Moves between points:
state | τ α κ σ ψ ζ
los | zug nog pek gur dil mig
gav | kef tul lin roz zum dod
bur | roz dig der tul rov nin
lin | zor mez gop rel gav lod
lod | gug rik faf nup dod lin
rig | mez zor vor bug vis suv
der | rel bug mam mez bur zek
rel | dil der nog lin roz nup
zaf | dod viz rik nin paf tul
mul | vad faf dab mig gug gur
dig | bur gul bug vis did rom
sor | mig muk fik faf nup nog
paf | nop tem zaf zap nef tet
muk | sor bup zap nef zek mam
nog | los mam zib gop rel sor
gur | vor gop faz los zor mul
gop | gur kib zum nog lin faf
dil | bug rel los zor gul tik
vad | nef mul tem bup suv vor
gug | suv lod mul tik zuf zor
fus | zap sil rom tem bup did
mez | lin rig kib der tul rik
tik | peg nup mig gug piz dil
zek | nup peg muk rik nin der
tul | gav vis mez bur tet zaf
did | rov pek dig rus zug fus
rov | zib did bur tet mam zap
vis | tul kef rig dig rus viz
piz | rom gok tik zuf sil gul
peg | zek tik bup suv rom bug
rik | lod suv nef zek zaf mez
faz | rus zum kef pek gur dab
sil | fus fik piz dab mig pek
nop | dab paf dod fik faf zum
roz | gul bur rel gav zib gok
faf | mul nef nop sor lod gop
rom | nin piz peg viz fus dig
dab | tem nop zuf sil mul faz
nup | tik zek sor lod gok rel
mig | bup sor sil mul tik los
kib | gop vor tet mam mez nef
dod | zuf zaf lod gok nop gav
rus | tet faz vis did vor tem
zug | mam los did vor bug bup
viz | zaf zuf suv rom tem vis
zor | rig lin gur dil kef gug
fik | sil zap gok nop sor zib
zap | fik fus nin paf muk rov
mam | nog zug rov kib der muk
zuf | viz dod gug piz dab kef
nin | gok rom zek zaf zap bur
gok | piz nin nup dod fik roz
vor | kib gur rus zug rig vad
kef | vis gav zor gul faz zuf
tem | paf dab viz fus vad rus
nef | faf vad paf muk rik kib
pek | did zib gul faz los sil
gul | dig roz dil kef pek piz
zum | faz tet gav zib gop nop
zib | pek rov roz zum nog fik
bup | muk mig fus vad peg zug
tet | zum rus tul rov kib paf
bug | der dil zug rig dig peg
suv | rik gug vad peg viz rig

The rows follow the links: the fewer symbols apart two points are, the more alike their rows tend to be.

Each row is also shifted at random along 4 hidden directions that mean nothing.

Some points, each with a row of numbers:
sil:  -87  -218   363  -179   506   123   162     1    73   -33  -407  -185   468  -324  -360   -83  -201    21   455    11   189   470  -116   217    92  -217   -73  -112  -124  -395  -129  -288   223   180   -62  -747   427   134  -183  -225   -57   419     0   401   161   452  -230  -111   456  -391  -307    96   160  -511  -406
rom:  235  -288   445   113  -134   450   381  -182  -233   -43  -795   175   -78  -254  -323   -11  -104   140   289  -480    19   -97    -5    99   -23  -677   -55   -20   527   475   114   131   558   431   155  -179    75   -81  -241  -409   160    34  -237  -638   353  -106   363  -383   332    22  -403   403   287  -187  -546
kib: -637   428  -377   179   189   -65  -270   142    37   434    85  -443  -255   510   455   376  -198  -355  -246   426    57   -19   126  -180  -239   550   118  -107   239   285  -448     5   174  -406    18   262    48   -34   585   475    68  -542   506   -58   398  -217   186  -244  -439   597   -68  -566  -221   588   494
zor:   86     2    15  -506   520   230   -25   -78  -216   503  -238   147    15   590   496   259   252  -414   336   763   -13    24   -20  -321  -254   353   -43    61   -78   502    79   296   -34  -210   131   151  -272   477  -247   -19   -95    45   779   341   258   177  -364   209  -165   181   -28  -183   287   756   629
tik:  -14  -155   568  -421   198   343   408    32  -338  -523  -365   241   -18   316   -74   215   -38   125   646  -147   126   149  -146   159  -159  -305  -118    54  -130    68   -68  -107  -107   265   -49   -58   153   -64  -244  -411    60   286   -35  -268   -43  -147  -529    10   160  -517   -11    96     3  -499   -84
bup: -106  -186   126  -208  -381  -135   199   -51  -152  -586  -164  -230   112  -115  -418    57  -259   129   399  -140   301   619    14   913   128  -200   -35    65   267  -244   434  -388   150  -168   161  -429   405  -231   454  -577   108   134   -13   280   353   -33  -215   105  -135  -193  -312   114     7  -719    79
rus:  640    15  -186   -75  -727  -316  -343   344   677   378   774   121  -466  -142   139  -298  -188  -927   -31   288  -346   524  -406   989   547  -482   417  -411  -288   116   236  -152    63  -782  -340  -174    88   341   101   431   853   364   504   -14   403   501   149   323   508   229  -244   158   136   178   883
viz: -999  -449   390   222  -293   266  -105   542    27   232  -153   -16    32   -76  -460  -197  -215  -565     2   232   268  -457   416   -73   428  -724   -92   215   488   131    34  -229   380   -51  -290    67  -382   547     9   203   297   -72   -39  -423    21  -391   313  -334  -154   194  -512   393   -88   115    11
tet:  354    -9  -472   350  -375  -214  -498   -11   239   186   669  -422    12  -360   -20  -146  -481  -331  -795   172     7   285  -106   322    22   224   304  -301   -52  -263   189    97    67    32    12    74    77    41   306   444   416  -154    48     8   106   -20   174   -21    49   229   344  -315   -96   286   476
muk: -755   286    76   198   245   133   240  -581  -672  -105   -17  -114  -107   186  -172   128  -334    74   111   285   -29   569    95    62   105   198   104   778   485    42  -146  -627   329    38  -184   315   339  -140   143  -606   270  -684  -143  -231   399    56   449  -225    22   205   112  -142   121  -240  -323
dig:  533   212   174   172  -427   230  -115  -318   292    15  -197   324  -225  -652   325   179  -164   455   -57  -460   -41  -282  -207   -44    49  -145    65  -321   105   167   253   546   -72   317   624   -55   -67  -345  -362  -243    93   420   148  -361  -195  -315   199  -222   145  -193  -255  -217   308  -242  -231
zek: -604   223  -173     2   143   139   422    18  -495  -865  -282   -41  -443    99  -325   478   100   -89   441  -174   120   200   792   829  -182   -13   227   345  -107   271   251  -533  -123   -87    77   189   215  -453   303  -249   121    41  -595   -84   123   -99  -557   175  -428  -294   -98  -172   232  -456   170
rig: -390   -87  -223    53  -811   238  -225   346   386   347   315   310  -291   295   434  -345   412  -285  -155   343    99  -442   106  -247   309    60  -355  -321   204   185   437   476    59  -344   344   522  -322   549     9   165    41    91   459  -656    19    54   573    81  -661   403  -580   266     9   369   303
vor: -584   467    -4  -332  -350    39  -278   137    79   419   586   -46  -427   257   367  -329   -60  -692  -243   567    25   384  -186   124  -305   236   -61  -152   190   169   256   107   -84  -647   -58   178   -38   327   308   186   196   112   942   -10   607    89   124  -110   -48   264  -154   154  -155   407   714
mul: 1046  -402   368  -275   271   323   108    18  -367   291  -181  -251   251   602     1  -219   429  -203   137   392   333   135  -261  -773   238    81  -693   438   477  -128    10  -454  -303  -324  -387   -12  -262   729   380  -195   -38  -200   248   -89   252   364   173  -160  -263   626   -82   405   -60   202  -321
nop: -272  -313  -491  -114   136  -237  -173   717   171  -106     8  -190   792  -210  -545    -1  -136  -179    -1  -190   252   -45   213   720   450  -451    83   265  -191  -296  -362  -666  -218  -216  -518  -218   322    -6   179   350  -205  -349  -572   834  -534   128  -187   276   159  -438    46   382  -300    51    54
paf:  982  -149  -304   178   493  -489  -133   326   311  -256  -242  -255   468  -231  -695   216  -522  -366  -403   -95   359   216   730   374   158  -752   375   361  -129  -149  -335  -873   107    92   -38  -584   205  -235   269   245    32   -25  -601   811  -360  -563    -7   128  -273  -369    20    14    96   360   594
tul:  -60    52  -423    61   160   156  -300   206   132   120   -46  -225  -164  -255    81    24   -60    67  -621   -29    26  -562   475  -220   -55   -67    39  -375   388    21  -103   626   137   153   337   589  -560  -189   335   611  -136   -27    55  -447  -381  -314   649  -339    -9   204   166   -53  -227   707  -403
lod: 1183  -148  -149   160   828   190   226   366  -451  -247  -148   139   -72   612  -209   198   250  -541  -148   131   388  -364   613  -322   -37  -149  -452   210   374   202  -427  -384  -270   213  -248   265    29  -196    70   421  -688    28  -514   382   153  -105  -203   142  -349   131   110   422   -36   288     3
dab:  686  -804   -65   106  -175   -38   -95   588   254   435   165    43   560  -181  -519  -663    67  -243   220   252   405   140   -23  -108   400  -425  -408   260  -219  -170  -199  -239   -95  -379  -504  -330  -187   602  -171    98   214   635   303   -45    73   403    39   139   387   155  -416   537    23   236    23
vad:  809  -319   -48    70  -635   122   316   236  -422    64   188   165   116   353  -217   -78  -162  -638   476   678   445   463  -262   591   202  -330   116   509   387  -145   156  -444   -12  -505   -13  -377   122   543   721  -313   437   -61   280  -110   385   431  -136   419   -20   388  -141   434    55    12   201
dil: -564    85   234  -418  -312  -242   -48  -264   334  -218   116   304   -74    58   577   425   -60   405   397  -336    -8  -302   -64    52  -138     8  -110  -280  -694   -82   379   487  -286    43   -86  -138   122  -415  -762  -141  -100   207   288   137   -27    20  -460   595    61  -783   119   -61     1   123    83
zaf:  829  -252   -31   257  -450    70    70   561   137   -11  -246  -151   186  -182  -801   -16  -151   -75  -508  -469   233  -483   687   214    60  -284   -47   -24   389  -113  -413  -237    64   312    48   217  -149  -168    77    32    -6   -10  -981   148  -571  -215    53  -282  -271  -176  -285   377    54   -79  -438
nin:  -35    -6   350   394  -200   345   250  -191   203  -240  -120   299   100  -495  -392   454  -248   143  -105  -124  -144  -302   120   161   -67  -447   -86   288   438   287   421  -106   532   405   269   234   169  -266  -553    86   -35   -10  -637  -452  -365   -81   123  -558    48    45  -232    69  -232  -513  -511

Start here and follow the symbols in turn, left to right. Where do you end up?
Answers are names.
-1898    684   -512   -269    431    -59   -250   -256   -123   -527    152    320   -140    309    490    427     85    163   -134   -209      9   -161    -57     60   -219    209     43   -418   -464    110    180    169   -362    258    127     14    -21   -268   -189    -30   -259    -41   -217     79   -102    -35   -671    383    -31   -737    401   -264     23    158    442
σ τ -> zor
1068   -38  -417   -30   123  -413   -57   245    23  -228   -65    69    22   455   352   217   285  -273  -198   -49   -33  -446   350  -335  -361   372  -345  -104  -475   194  -101   455  -356   -26   321   304  -270  -170   152   163  -507  -167   119   233  -382  -338  -380   130  -204  -240   315  -224  -255   593   287
ψ σ ζ -> gok
-283   332    -1   266  -470   167  -441  -364  -184    32  -199   115  -417  -412   137   222   -88    74  -262  -501  -467  -101    -4  -182   -39  -288   203  -331   121   -17    76   424   249   285   446   402   -94  -393  -134   131   523  -200  -289  -491  -290  -107   113  -495   226  -215   183  -552   -98   243  -135
ψ κ -> bur
  74   101    30  -241   413   335  -402    88   -59   494   -55   -30   230   129   711   -93     9  -489   -46   257  -115  -365  -359  -679    40  -330  -276  -278   202    55     6   620   104   117   -20   187  -295   565  -544   645    60    57   388  -244   274   195   264    32   329   489   203  -223   410   532   481
α α -> tul
 952   297   390  -275   -93    27   407  -875   -81    57   135    18  -262    94   298   477  -252   231   259   181   -54   486  -441   423  -330   585   400   125    -4  -502   351   338   202  -256   313    75   407  -308   273  -351   -35   -43   526   -50   604   200   295   -49   218   123    26  -321    90  -108   474
ψ κ σ -> vor
 840  -486  -202   371   622    26  -109   657  -391  -170  -223   150   421   194  -252  -147  -254  -339     8  -333     9  -406   346  -148    43  -299    27   131   223   148  -518  -460  -349   224  -289   246   -46   -49  -273   683  -573   161  -548   363  -287  -181  -214   -43   -58   -35   129    88    93    98    91
ζ σ κ -> rel
 347   -28  -182   -29  -200  -185  -638   499   702   183  -310   -61   168  -667    73    66   -25  -123  -597  -201   228  -715    36   415  -145  -265   589  -550   -86   252   421   613   343    74   117  -395   -27  -106  -158   283  -204   244   238     4    -9  -767    93   241  -448  -589  -444    57   154   325   366
κ ζ ζ -> rig
-527   -85   -74  -254   459    95    98   629  -119  -190  -572   133   246   213   126   276   631  -337   132   343   591  -513   501  -352  -176  -113  -372   266   -73   200   -35  -322  -176     4  -194  -184  -288   334   198    95  -530   326   198   347  -172  -286   -70   146  -332  -249  -380   375   265   282   135
α τ -> gug
 282  -155   512  -157  -103   -27   667  -155   -88  -372  -105   243   374    23   157  -183   149   601   306   -40   231   235  -144    11  -191   162  -388   338  -260  -524   164  -205  -406  -119  -143  -468   272   299    -2  -853  -285    79    73   371  -192   222   -72  -137   147   204  -351   384  -334  -626  -305
σ ψ ψ ζ -> kef
-265   120  -155    29  -249   144    14   438  -469  -306   541   195  -358   358  -381  -257    54  -706   -22   179    76   290   708   543   228  -159    13   432   310   410   112  -624    75  -292  -448   594    47   419    97    -6   551  -151  -604  -295   -49    -6  -173    20  -396   345  -338   183   152   111   398
α ψ -> viz
-1668   -124     29     58    346   -248    442   -103    -75   -546    -38   -101    246      9    -47    -35    -26    332     92   -276     36    328     41     63   -226    286   -376    328   -249   -248     17   -271   -127    -88   -412    139    197   -205    524   -183   -233   -124   -416    340   -380    157   -133     69   -106     55    237     99   -168   -240   -340
α κ κ κ -> zek
 654   -76   149   -48  -848    47    81  -448   616   123   170   -85  -150  -310   213   203   369   830   187  -362   -27   128  -549  -649  -153   623  -844  -181  -319  -666   328   321  -354   103   277  -138   -90  -172    36  -573  -106   -98   473  -180  -272   496   302     1   284  -151    18   -12  -358  -138  -670
κ σ σ σ -> faz
 150   461  -331    82   -94   -91    40  -292  -267  -577   380   353  -686   167   363   263  -182   200   -42  -140  -294   482    62   538  -236    68   327    35  -131   203   444    65   -81   158   542   164   -52  -754  -174  -367  -170   141   -64     6   103   -60  -249    83  -126  -268   361  -342   180    -3   193
σ σ α -> bug
  -2   231   198  -138   -83  -136  -274  -350   413   187  -256  -156  -161  -583   235    22   -16   169  -308   213  -420   285  -477   -62   241    31    51  -625    -1  -359   599   578   701   -70   470  -181   199  -531   -72   173   424    82   402    61    90   -24   519  -227   102  -205  -129  -144   101   178   125
ψ ψ -> bug
-979  -256   552  -134  -201   -66   631  -182  -121  -187  -767   307  -195  -242    13   189   184   274   416   -48    18  -114    42   441  -126  -135    49   460   215   191   377    17   132     9   660   -28   -91  -288  -132  -551  -369   148  -228  -344   -75  -337   360  -105   -21  -207  -395   209    96  -192  -383
α κ -> mig
-1429    168   -424   -130    111    157   -362    325    499    248    450   -496    267    -52     91   -276    137    -39   -415    151    -39   -124    -59   -486    260    336   -310   -357   -571    -18   -491    231    138   -358   -537    174   -312    456      7    841    456   -523    317    -44   -221    642    369     65     51    331    277   -466   -203    417    -26
σ ψ -> nog
 542  -388     4   236  -494   143   206   313   413    -4  -161  -466   192  -874  -724  -184  -157   -94   252   339   682    80   193   469    84  -534   -29   216   291    29   107  -533    61  -311    40  -707   154   222   300  -124   148   476   147   -72  -209   -69   322   -11  -146  -444  -728   497   -14   -19    64
ψ ψ σ -> peg
-302  -435   -36   228  -160    45   437    10  -109  -732  -207  -174   496  -582  -666  -230   283   819    12  -737   154  -480   297  -129   332  -294   -82   -19  -126   -80  -203   123  -146   494   149   345   -33  -418  -321    29  -460   130  -669   159  -717  -285  -151  -314   -22  -245   -42    -4  -274  -336  -890
τ ψ α τ -> sil
